Below is a small trained network, with its code and all its weights. Each question gives an input and a target symbol and asks what happens when units are switched off, that is, made to give their printed mean instead of their output.

import numpy as np


def w(rows, s, z=0):
    codes = np.array(rows[::2]) - 128.0
    scale = np.full(codes.shape[1], s)
    scale[-1] = z or s
    return codes * scale


def f(y):
    return np.maximum(y, 0)


def softmax(a):
    e = np.exp(a - a.max(-1, keepdims=True))
    return e / e.sum(-1, keepdims=True)


def log_softmax(a):
    a = a - a.max(-1, keepdims=True)
    return a - np.log(np.exp(a).sum(-1, keepdims=True))


def net(x, mask):
    ids = ['Λαβγδζημξπσφψω'.index(c) for c in x.split()]
    T = len(ids)
    res = E[ids] + P[:T]
    u = 0
    for l in range(2):
        r = res
        for j in range(3):
            rows = slice(2 * j, 2 * j + 2)
            q, k, v = (r @ M[l][rows].T for M in (Q, K, V))
            z = softmax(np.where(np.tri(T) > 0, q @ k.T / 2**0.5, -1e9)) @ v
            o = O[l][rows]
            res = res + np.where(mask[u + j], z, o[:, -1]) @ o[:, :-1]
        u += 3
        y = f(res @ A[l][:, :-1].T + A[l][:, -1])
        res = res + np.where(mask[u : u + 8], y, B[l][:, -1]) @ B[l][:, :-1]
        u += 8
    return log_softmax(res[-1] @ U[:, :-1].T + U[:, -1])


Q, K, V, O, A, B = {}, {}, {}, {}, {}, {}
E = w([
[89,42,142,70,221,137,201],'Λ',
[108,173,131,200,116,112,95],'α',
[55,191,53,216,142,116,178],'β',
[69,113,109,212,165,55,109],'γ',
[157,62,102,83,207,149,144],'δ',
[242,149,152,163,116,123,164],'ζ',
[160,38,162,176,166,15,126],'η',
[161,41,82,150,50,83,118],'μ',
[158,101,157,146,173,137,195],'ξ',
[64,241,144,59,96,28,52],'π',
[119,108,251,147,172,171,129],'σ',
[98,132,241,197,178,116,218],'φ',
[101,65,178,115,222,118,230],'ψ',
[54,161,78,134,185,199,1],'ω',
],0.017)
P = w([
[131,255,51,126,236,33,124],'0',
[183,182,78,104,163,103,136],'1',
[158,154,101,110,128,121,156],'2',
[139,132,104,112,100,142,171],'3',
[127,103,118,110,79,144,175],'4',
[109,84,131,110,63,145,187],'5',
[98,59,145,111,48,143,193],'6',
],0.0095)
Q[0] = w([
[70,83,133,25,130,136,165],'0.h0',
[96,100,124,177,90,120,123],'0.h0',
[167,102,106,111,145,171,99],'0.h1',
[98,104,134,89,122,120,159],'0.h1',
[127,94,70,86,156,98,177],'0.h2',
[112,89,139,2,189,178,173],'0.h2',
],0.0095)
K[0] = w([
[90,107,125,2,130,129,137],'0.h0',
[142,104,136,102,70,81,172],'0.h0',
[169,45,120,142,161,112,176],'0.h1',
[136,130,105,16,106,98,108],'0.h1',
[122,48,91,78,187,105,187],'0.h2',
[134,53,152,115,230,186,99],'0.h2',
],0.0079)
V[0] = w([
[63,120,179,112,71,87,66],'0.h0',
[72,192,30,90,146,155,167],'0.h0',
[120,35,46,164,138,235,115],'0.h1',
[125,92,3,80,10,40,197],'0.h1',
[45,71,131,102,128,188,18],'0.h2',
[107,42,120,166,140,107,222],'0.h2',
],0.0055)
O[0] = w([
[240,167,160,17,147,244,151,50],'0.h0',
[194,70,163,92,171,126,203,246],'0.h0',
[167,198,151,171,83,47,22,3],'0.h1',
[149,149,134,115,91,167,169,107],'0.h1',
[231,54,136,127,151,157,158,49],'0.h2',
[250,253,57,73,225,133,57,75],'0.h2',
],0.0048,0.0024)
A[0] = w([
[91,147,117,152,110,71,45,158],'0.n0',
[188,97,104,243,66,116,131,189],'0.n1',
[138,177,164,155,154,189,106,234],'0.n2',
[102,160,164,98,70,62,74,150],'0.n3',
[105,212,69,120,160,122,93,158],'0.n4',
[128,46,100,131,100,114,98,47],'0.n5',
[157,118,223,182,187,133,191,1],'0.n6',
[145,123,53,172,150,30,142,74],'0.n7',
],0.011,0.0045)
B[0] = w([
[197,115,116,115,209,191,184,221],'0.n0',
[118,122,60,103,183,74,203,255],'0.n1',
[146,40,92,96,153,212,166,208],'0.n2',
[130,197,136,33,177,94,129,179],'0.n3',
[173,160,160,88,233,107,107,230],'0.n4',
[47,144,67,185,89,167,84,172],'0.n5',
[157,201,81,162,86,227,157,194],'0.n6',
[98,108,100,196,149,255,89,237],'0.n7',
],0.0084,0.0066)
Q[1] = w([
[106,172,176,160,207,102,127],'1.h0',
[164,35,90,62,147,122,163],'1.h0',
[31,148,112,152,163,123,45],'1.h1',
[101,64,163,84,254,212,174],'1.h1',
[169,210,77,208,143,136,82],'1.h2',
[160,183,154,109,185,126,133],'1.h2',
],0.0083)
K[1] = w([
[209,76,71,218,209,146,128],'1.h0',
[14,89,113,1,69,77,84],'1.h0',
[140,156,96,105,223,193,63],'1.h1',
[156,203,236,36,125,120,104],'1.h1',
[110,95,34,154,147,148,183],'1.h2',
[241,117,114,94,220,176,191],'1.h2',
],0.0086)
V[1] = w([
[100,156,112,115,159,186,192],'1.h0',
[119,184,143,29,141,2,68],'1.h0',
[147,83,172,177,197,194,118],'1.h1',
[134,166,153,85,233,92,79],'1.h1',
[147,204,115,83,211,12,194],'1.h2',
[100,166,181,75,74,143,61],'1.h2',
],0.0059)
O[1] = w([
[128,117,165,80,84,90,117,231],'1.h0',
[125,126,223,219,205,111,117,86],'1.h0',
[211,57,96,151,74,157,197,201],'1.h1',
[152,117,209,143,2,128,118,241],'1.h1',
[113,96,128,52,136,104,190,204],'1.h2',
[185,92,52,103,32,160,120,11],'1.h2',
],0.0082,0.011)
A[1] = w([
[150,101,37,152,95,158,148,83],'1.n0',
[212,163,121,72,151,115,97,129],'1.n1',
[95,78,160,117,133,57,72,207],'1.n2',
[165,170,156,149,113,79,114,165],'1.n3',
[127,138,92,118,120,113,182,234],'1.n4',
[164,79,139,153,92,186,83,63],'1.n5',
[102,111,98,236,6,126,103,4],'1.n6',
[139,165,129,210,132,49,114,115],'1.n7',
],0.012,0.0035)
B[1] = w([
[134,138,227,113,173,107,133,240],'1.n0',
[130,111,160,243,254,175,186,173],'1.n1',
[173,73,6,116,178,192,50,176],'1.n2',
[201,202,154,45,43,69,96,144],'1.n3',
[103,7,150,131,78,127,61,250],'1.n4',
[38,141,67,140,82,5,120,195],'1.n5',
[134,232,82,91,240,251,160,163],'1.n6',
[221,188,32,194,57,49,142,142],'1.n7',
],0.0086,0.012)
U = w([
[159,55,114,163,185,207,192,195],'Λ',
[118,54,104,108,17,41,98,234],'α',
[2,161,74,123,116,75,146,134],'β',
[97,164,46,119,175,168,131,37],'γ',
[227,101,117,127,106,138,67,72],'δ',
[158,155,95,134,123,82,179,59],'ζ',
[193,143,79,147,91,166,90,183],'η',
[136,117,41,154,151,127,124,15],'μ',
[169,160,147,149,85,125,97,179],'ξ',
[144,166,117,72,167,98,99,82],'π',
[63,138,167,184,118,112,116,27],'σ',
[159,158,100,131,97,188,124,122],'φ',
[119,169,160,158,176,141,139,2],'ψ',
[106,119,135,181,171,162,42,51],'ω',
],0.0089,0.0053)

Each question gives the input, a string of symbols that net reads in full, and the target symbol t.
The units are the heads (2 rows each of Q, K, V and O) and the neurons (one row each of A and B). Each row of codes is followed by its name. A weight is (code - 128) times the scale printed after its matrix; where a second scale follows, it is the last column's (O, A, B and U).
mask holds one flag per unit, layer by layer, with each layer's heads first. A switched-off unit (its flag False) gives its mean, the last column of its rows in O or B, instead of its output. The means were averaged over made-up inputs and are rounded, as every weight is.
A unit's drop is (log p(t) with every unit on - log p(t) with that unit switched off) / (log p(t) with every unit on - log p(t) with every unit switched off).
The circuit of an input: a set's keep is (log p(t) with only the set's units on - log p(t) with every unit switched off) / (log p(t) with every unit on - log p(t) with every unit switched off). Starting from the 12 units with the biggest drops (on a tie, the unit counted first), units are removed one at a time, each time the one whose removal leaves the highest keep (on an exact tie, the one counted first), for as long as the keep stays at least 0.8.
circuit, biggest first: the units of the circuit, biggest drop first
most important unit: the unit with the biggest drop
k most important neurons of layer l: the k neurons of layer l with the biggest drops, biggest first
which heads matter: for each layer, one digit per head in row order, 1 if its drop is at least 0.15 and else 0, layers parted by /
input π μ ω ω σ μ φ, target φ: circuit, biggest first	(0.n6, 1.h0)
input ξ π Λ ψ σ, target σ: which heads matter	010 / 110
input η π μ, target μ: most important unit	1.h0
input π ω π β ω, target α: circuit, biggest first	(1.h2, 0.h2, 0.n1, 1.n5)
input ω ω ω, target β: 2 most important neurons of layer 0	(0.n1, 0.n4)
input ξ μ ω ω α ζ ξ, target α: 3 most important neurons of layer 1	(1.n4, 1.n1, 1.n6)
input δ ψ α μ η ξ ψ, target α: 2 most important neurons of layer 0	(0.n0, 0.n7)
input δ π β μ ψ, target ψ: which heads matter	011 / 110
input ω μ ω π σ, target σ: 2 most important neurons of layer 0	(0.n6, 0.n3)
input ξ γ ω μ μ ω μ, target β: 4 most important neurons of layer 0	(0.n1, 0.n4, 0.n2, 0.n5)
input μ π π, target α: which heads matter	011 / 001
input μ π η ω ζ η, target η: 2 most important neurons of layer 1	(1.n7, 1.n2)
input ζ Λ ξ ξ μ, target Λ: 3 most important neurons of layer 1	(1.n6, 1.n5, 1.n0)
input σ μ ω, target Λ: most important unit	1.n1
input Λ ω δ β ζ η ω, target α: circuit, biggest first	(1.h1, 1.n5, 0.n4)
input ξ ω μ, target Λ: circuit, biggest first	(0.n7, 1.n6, 0.n4)
input ξ β σ φ π β, target β: circuit, biggest first	(1.h1, 1.h0)
input α Λ ω, target Λ: which heads matter	010 / 000
input ω ζ φ μ σ σ, target α: which heads matter	000 / 111
input π γ γ, target γ: 4 most important neurons of layer 0	(0.n4, 0.n2, 0.n0, 0.n3)
input α ω ζ α, target α: circuit, biggest first	(0.n4, 1.h1)
input β μ δ β, target α: most important unit	1.h0
input ω ω ω μ β ω ω, target γ: which heads matter	001 / 001
input μ ψ π μ γ, target γ: which heads matter	000 / 010
input π β φ, target φ: which heads matter	000 / 110
input α μ ω π ζ β, target β: 2 most important neurons of layer 0	(0.n3, 0.n1)
